m =
[[-44 -27  27 -16  20  41   8 -18 -21  18 -17  13  -2   3]
 [-43 -37  29  -2  17   5 -13 -34 -31  16 -28 -15  -5   8]
 [-45 -25  21 -17  17  41   3 -22 -22  21 -24  15  -4   1]
 [-46 -23  24 -12  31  36  -5 -34 -29   7 -11   8  12  20]]
Indices start at 1.
(1, 1) -> -44
(2, 11) -> -28
(4, 11) -> -11
(1, 13) -> -2
(1, 5) -> 20
(3, 7) -> 3
(2, 4) -> -2
(1, 10) -> 18
(2, 6) -> 5
(1, 2) -> -27
(1, 14) -> 3
(1, 9) -> -21
(1, 8) -> -18
(3, 8) -> -22
(4, 8) -> -34
(3, 4) -> -17
(3, 12) -> 15
(3, 13) -> -4
(1, 6) -> 41
(3, 9) -> -22
(2, 8) -> -34
(2, 5) -> 17

x = ((8.30, 25.38, -199.47, -184.71), (208.81, -49.78, -169.59, -223.44), (-60.13, -40.61, -190.92, -170.81), (48.51, -22.66, -183.21, -192.24), (-24.27, -135.23, -154.79, -186.75), (-12.80, -58.80, -174.87, -179.95))
Indices start at 1.
(1, 1): 8.30
(6, 2): -58.80
(6, 3): -174.87
(5, 4): -186.75
(6, 1): -12.80
(4, 1): 48.51
(2, 2): -49.78
(5, 3): -154.79
(3, 1): -60.13
(4, 3): -183.21
(2, 3): -169.59
(5, 1): -24.27
(3, 4): -170.81
(2, 4): -223.44
(3, 2): -40.61
(1, 4): -184.71
(4, 4): -192.24

grid =
[[ -8  11 -26  11 -15  20  15   2   3 -16  19  10]
 [ 20  -3  20  -8   2 -15 -37 -15 -31  -8 -44   5]
 [ 12  -2   8  -5   8  -7  -8  -5  -4  -2 -10   2]
 [ 15   1  10  -4  25 -15   8 -19  13 -31  18  34]
 [  9  -9  19 -12  23 -18  12   0  25  -9  12  19]
 [ -1 -15  18 -15  27 -20  13  12  33   8  12   3]
 [ 10  -9  20 -14  33 -22  19   3  32  -9  21  23]]
Rows and columns are counted from 1.
(1, 1)	-8
(3, 11)	-10
(1, 2)	11
(2, 10)	-8
(1, 5)	-15
(3, 10)	-2
(2, 5)	2
(2, 8)	-15
(1, 7)	15
(5, 3)	19
(2, 7)	-37
(2, 4)	-8
(6, 10)	8
(1, 4)	11
(5, 5)	23
(5, 9)	25
(2, 12)	5
(5, 2)	-9
(3, 2)	-2
(3, 4)	-5
(6, 8)	12
(2, 6)	-15
(4, 12)	34
(4, 10)	-31
(2, 3)	20
(1, 10)	-16
(5, 12)	19
(1, 3)	-26
(1, 9)	3
(1, 12)	10

X =
[[ -8  -1  37  -1 -24 -17]
 [ 12   8  42   8  -9 -19]
 [ -8 -25   1  20 -35   6]
 [-14  -2  36  -1 -24 -17]
 [ 20 -18  -1  37 -16   9]
 [ 14 -20  -1  36 -18   9]
 [ -5   4  42   3 -16 -19]
 [-13  -4  34  -1 -27 -15]
 [-17 -20  13   7 -38  -3]
 [ 16   7  35  23   0 -13]
 [ 22   7  33  24   2 -12]
 [-14  -1  38   0 -23 -18]
 [ -9 -13  25   1 -35 -10]
 [ 41  -7  12  38  -3   2]
 [ 24  -3  18  36   0  -2]
 [-21 -21   9  10 -39   0]]
Rows and columns are counted from 1.
(1, 1)	-8
(11, 5)	2
(13, 6)	-10
(5, 5)	-16
(9, 3)	13
(2, 6)	-19
(14, 1)	41
(6, 5)	-18
(14, 2)	-7
(16, 2)	-21
(12, 6)	-18
(15, 2)	-3
(2, 3)	42
(11, 2)	7
(15, 4)	36
(15, 5)	0
(7, 4)	3
(9, 4)	7
(7, 1)	-5
(8, 5)	-27
(6, 1)	14
(11, 3)	33
(4, 1)	-14
(1, 2)	-1
(13, 3)	25
(3, 6)	6
(15, 3)	18
(2, 2)	8
(3, 4)	20
(13, 4)	1
(8, 6)	-15
(6, 2)	-20
(14, 6)	2
(3, 3)	1

arr =
[[-21  18 -14  20 -18   1  12  22  21  -3 -16]
 [ 36 -32  19 -38  31 -11 -24 -50 -42 -11  32]]
Indices start at 1.
(1, 1): -21
(1, 4): 20
(2, 11): 32
(1, 8): 22
(1, 7): 12
(2, 2): -32
(1, 2): 18
(2, 5): 31

W =
array([[ 209.676,   95.167,  211.217, -157.952,  -98.859],
       [  10.859,  -34.210,   18.646,   19.495,   45.840],
       [ 163.989, -125.236,   34.277, -142.128,  -36.311],
       [ -66.698,  151.715,   50.284,  171.653,   48.982],
       [ 203.015,  -80.214,  166.628, -166.739, -143.211],
       [-123.803,  191.608,   -7.828,  202.547,  121.409],
       [ 203.758,    2.301,  136.258, -162.320,  -26.658],
       [ 210.353,  -74.234,  132.355, -164.659,  -78.651],
       [ 220.462,  -39.639,  192.984, -157.918, -122.764],
       [ -40.040,  125.227,   35.664,  118.957,   36.529]])
Rows and columns are counted from 1.
row 1 col 1 = 209.676
row 4 col 4 = 171.653
row 1 col 3 = 211.217
row 6 col 4 = 202.547
row 3 col 3 = 34.277
row 3 col 4 = -142.128
row 7 col 1 = 203.758
row 4 col 2 = 151.715
row 7 col 5 = -26.658
row 10 col 5 = 36.529
row 6 col 3 = -7.828
row 4 col 1 = -66.698
row 2 col 2 = -34.210
row 1 col 5 = -98.859
row 5 col 4 = -166.739
row 9 col 2 = -39.639
row 1 col 4 = -157.952
row 2 col 4 = 19.495
row 2 col 3 = 18.646
row 8 col 1 = 210.353
row 8 col 5 = -78.651
row 5 col 1 = 203.015
row 2 col 5 = 45.840
row 6 col 5 = 121.409
